Below is a small trained network, with its code and all its weights. Each question gives an input and a target symbol and asks what happens when units are switched off, that is, made to give their printed mean instead of their output.

import numpy as np


def w(rows, s, z=0):
    codes = np.array(rows[::2]) - 128.0
    scale = np.full(codes.shape[1], s)
    scale[-1] = z or s
    return codes * scale


def f(y):
    return np.maximum(y, 0)


def softmax(a):
    e = np.exp(a - a.max(-1, keepdims=True))
    return e / e.sum(-1, keepdims=True)


def log_softmax(a):
    a = a - a.max(-1, keepdims=True)
    return a - np.log(np.exp(a).sum(-1, keepdims=True))


def net(x, mask):
    ids = ['αγδεζθλξπστφψ'.index(c) for c in x.split()]
    T = len(ids)
    res = E[ids] + P[:T]
    u = 0
    for l in range(2):
        r = res
        for j in range(3):
            rows = slice(2 * j, 2 * j + 2)
            q, k, v = (r @ M[l][rows].T for M in (Q, K, V))
            z = softmax(np.where(np.tri(T) > 0, q @ k.T / 2**0.5, -1e9)) @ v
            o = O[l][rows]
            res = res + np.where(mask[u + j], z, o[:, -1]) @ o[:, :-1]
        u += 3
        y = f(res @ A[l][:, :-1].T + A[l][:, -1])
        res = res + np.where(mask[u : u + 8], y, B[l][:, -1]) @ B[l][:, :-1]
        u += 8
    return log_softmax(res[-1] @ U[:, :-1].T + U[:, -1])


Q, K, V, O, A, B = {}, {}, {}, {}, {}, {}
E = w([
[111,92,99,41,132,168,179],'α',
[194,47,91,126,158,139,84],'γ',
[102,162,116,111,77,180,100],'δ',
[116,50,56,132,115,134,65],'ε',
[176,119,98,60,167,194,141],'ζ',
[117,109,91,111,199,194,55],'θ',
[155,182,143,135,129,190,62],'λ',
[53,132,96,226,37,97,53],'ξ',
[146,214,152,73,194,178,252],'π',
[63,227,143,170,57,93,238],'σ',
[148,46,94,123,249,65,214],'τ',
[141,134,142,205,109,2,223],'φ',
[225,179,158,240,150,61,91],'ψ',
],0.0073)
P = w([
[116,107,190,90,129,117,94],'0',
[160,138,119,34,71,108,132],'1',
[132,110,117,132,106,182,130],'2',
[99,142,190,128,192,98,83],'3',
[147,172,62,90,127,88,126],'4',
[138,107,122,180,110,207,145],'5',
[85,162,160,187,247,81,80],'6',
[148,197,26,124,176,60,135],'7',
[158,89,135,211,106,225,182],'8',
[66,124,179,155,238,106,89],'9',
[126,167,26,105,155,72,155],'10',
],0.013)
Q[0] = w([
[107,103,139,164,142,137,61],'0.h1',
[151,139,121,106,107,126,142],'0.h1',
[224,75,42,139,39,176,202],'0.h2',
[114,93,83,210,139,254,182],'0.h2',
[95,149,103,62,94,102,113],'0.h3',
[58,148,172,204,240,128,94],'0.h3',
],0.012)
K[0] = w([
[144,121,121,127,68,191,119],'0.h1',
[123,122,104,103,161,88,129],'0.h1',
[90,185,92,70,187,25,65],'0.h2',
[121,239,103,179,210,57,122],'0.h2',
[117,125,109,70,84,98,104],'0.h3',
[194,16,101,214,67,250,203],'0.h3',
],0.012)
V[0] = w([
[129,129,115,91,129,84,156],'0.h1',
[135,85,137,113,152,123,144],'0.h1',
[186,199,133,139,127,170,39],'0.h2',
[1,89,96,83,120,180,167],'0.h2',
[118,130,43,164,135,146,179],'0.h3',
[236,168,149,190,139,141,99],'0.h3',
],0.0073)
O[0] = w([
[161,126,117,76,103,146,126,126],'0.h1',
[123,147,164,117,101,131,130,114],'0.h1',
[180,129,223,145,137,117,87,251],'0.h2',
[2,79,116,155,147,155,186,150],'0.h2',
[164,192,90,188,144,118,110,180],'0.h3',
[216,189,177,96,122,98,53,254],'0.h3',
],0.0077,0.00057)
A[0] = w([
[210,144,104,91,157,30,127,168],'0.n1',
[207,74,126,203,124,129,202,168],'0.n2',
[172,66,115,174,122,177,105,99],'0.n3',
[115,104,213,154,161,75,173,227],'0.n4',
[99,177,138,194,18,103,141,198],'0.n5',
[112,42,133,107,157,61,65,58],'0.n6',
[49,40,172,246,168,254,191,254],'0.n7',
[111,110,145,165,52,226,139,214],'0.n8',
],0.0073,0.0035)
B[0] = w([
[28,118,75,123,136,143,163,210],'0.n1',
[194,172,95,72,155,90,98,178],'0.n2',
[197,134,83,101,144,137,99,159],'0.n3',
[125,136,162,103,184,81,81,202],'0.n4',
[176,163,125,104,95,80,86,186],'0.n5',
[156,195,182,105,165,124,76,155],'0.n6',
[184,59,132,230,114,130,195,254],'0.n7',
[254,139,134,132,100,128,114,195],'0.n8',
],0.0087,0.0061)
Q[1] = w([
[131,120,15,96,64,219,137],'1.h1',
[255,128,128,242,186,103,122],'1.h1',
[205,164,153,159,76,83,198],'1.h2',
[36,156,166,116,151,71,143],'1.h2',
[142,102,159,166,226,137,171],'1.h3',
[124,150,97,84,48,150,174],'1.h3',
],0.0095)
K[1] = w([
[5,127,127,134,149,95,123],'1.h1',
[151,185,101,158,163,99,146],'1.h1',
[123,145,91,152,176,124,121],'1.h2',
[169,94,146,105,110,161,121],'1.h2',
[178,129,94,118,155,123,144],'1.h3',
[70,118,124,110,111,139,133],'1.h3',
],0.015)
V[1] = w([
[124,37,73,120,160,175,35],'1.h1',
[128,160,173,89,188,250,191],'1.h1',
[125,161,162,159,51,193,117],'1.h2',
[114,122,175,103,90,58,161],'1.h2',
[115,151,106,185,214,157,94],'1.h3',
[152,87,123,81,206,50,171],'1.h3',
],0.011)
O[1] = w([
[105,56,113,123,141,171,59,106],'1.h1',
[137,193,151,162,141,249,123,2],'1.h1',
[185,129,142,105,70,134,124,85],'1.h2',
[125,157,143,134,138,55,159,138],'1.h2',
[65,126,169,124,72,150,148,73],'1.h3',
[90,153,92,173,157,135,104,226],'1.h3',
],0.015,0.0047)
A[1] = w([
[53,146,122,120,174,107,120,152],'1.n1',
[139,92,143,48,159,131,163,201],'1.n2',
[77,60,168,106,135,112,89,18],'1.n3',
[100,158,124,50,141,84,56,148],'1.n4',
[105,130,249,81,112,116,116,91],'1.n5',
[196,81,91,136,96,138,147,3],'1.n6',
[161,79,179,114,140,171,86,79],'1.n7',
[94,157,203,116,144,179,87,89],'1.n8',
],0.013,0.0051)
B[1] = w([
[169,107,161,107,34,151,84,223],'1.n1',
[130,199,152,177,103,80,67,175],'1.n2',
[104,184,101,163,28,124,200,179],'1.n3',
[131,195,109,143,183,249,159,247],'1.n4',
[193,89,200,145,181,146,236,156],'1.n5',
[2,165,211,84,86,171,129,192],'1.n6',
[164,39,69,47,128,145,164,180],'1.n7',
[5,134,206,77,162,59,144,166],'1.n8',
],0.0096,0.012)
U = w([
[152,124,146,82,174,141,177,46],'α',
[92,99,142,76,193,96,69,123],'γ',
[59,156,173,164,173,130,118,77],'δ',
[69,77,137,123,127,129,181,78],'ε',
[68,170,74,67,119,172,162,144],'ζ',
[153,88,62,116,58,158,191,126],'θ',
[253,80,194,88,89,134,73,151],'λ',
[120,107,216,157,70,104,12,161],'ξ',
[176,155,184,200,113,212,156,25],'π',
[121,152,166,169,61,120,201,35],'σ',
[105,71,110,243,210,151,158,126],'τ',
[112,92,109,121,179,34,130,146],'φ',
[172,204,100,70,143,137,21,254],'ψ',
],0.0078,0.0075)

Each question gives the input, a string of symbols that net reads in full, and the target symbol t.
The units are the heads (2 rows each of Q, K, V and O) and the neurons (one row each of A and B). Each row of codes is followed by its name. A weight is (code - 128) times the scale printed after its matrix; where a second scale follows, it is the last column's (O, A, B and U).
mask holds one flag per unit, layer by layer, with each layer's heads first. A switched-off unit (its flag False) gives its mean, the last column of its rows in O or B, instead of its output. The means were averaged over made-up inputs and are rounded, as every weight is.
A unit's drop is (log p(t) with every unit on - log p(t) with that unit switched off) / (log p(t) with every unit on - log p(t) with every unit switched off).
The circuit of an input: a set's keep is (log p(t) with only the set's units on - log p(t) with every unit switched off) / (log p(t) with every unit on - log p(t) with every unit switched off). Starting from the 12 units with the biggest drops (on a tie, the unit counted first), units are removed one at a time, each time the one whose removal leaves the highest keep (on an exact tie, the one counted first), for as long as the keep stays at least 0.8.
units of the circuit, in order: the units of the circuit, biggest drop first
unit that matters most: the unit with the biggest drop
top k neurons: the k neurons with the biggest drops, biggest first
which heads matter: for each layer, one digit per head in row order, 1 if its drop is at least 0.15 and else 0, layers parted by /
input ε φ σ φ π ψ, target ψ: units of the circuit, in order : [0.h3 0.n7 0.n2]
input σ ξ ζ φ ε λ, target φ: units of the circuit, in order : [1.h2 1.h1 1.n4]
input ε σ λ, target σ: which heads matter : 000 / 100
input σ λ ε α ε ψ φ φ ξ ε, target σ: which heads matter : 000 / 101
input δ δ θ ξ ε τ, target τ: units of the circuit, in order : [0.n7 1.n1]
input λ ε α, target λ: units of the circuit, in order : [1.n4 0.n8]
input θ γ φ λ α σ π π θ, target π: which heads matter : 000 / 100
input ε ξ π, target π: which heads matter : 001 / 100
input γ σ σ φ, target φ: unit that matters most : 0.h2
input λ λ ψ τ δ λ σ π φ π, target ψ: units of the circuit, in order : [0.h3 0.n7 1.n1 0.h2]
input ψ π ε π ξ ε, target π: top 2 neurons : [0.n4 0.n8]
input π γ ε τ ξ λ, target τ: units of the circuit, in order : [1.h2 1.n1 0.n7]
input α ξ ε τ α ε, target τ: units of the circuit, in order : [1.h2 0.n7]
input θ π σ φ σ π φ ε ζ, target φ: unit that matters most : 1.h2
input φ ξ ψ ζ ε ξ γ θ π, target π: top 2 neurons : [0.n2 0.n7]
input α π γ φ ξ φ θ, target ψ: units of the circuit, in order : [1.n1 0.h3 0.n7 0.h2]
input ε σ θ ζ, target ε: which heads matter : 010 / 101
input φ ε α ξ θ γ π θ ε, target π: top 2 neurons : [0.n7 1.n6]
input δ θ γ ξ ξ π ζ, target δ: units of the circuit, in order : [1.h1 1.n8 1.h3]
input ψ ε ε, target ψ: which heads matter : 010 / 000
input ξ ε θ ε ε ψ ψ, target π: unit that matters most : 1.h3
input ψ λ τ δ, target ξ: top 2 neurons : [1.n1 1.n4]
input π λ π ξ ε α ξ ξ, target θ: top 2 neurons : [0.n4 1.n6]
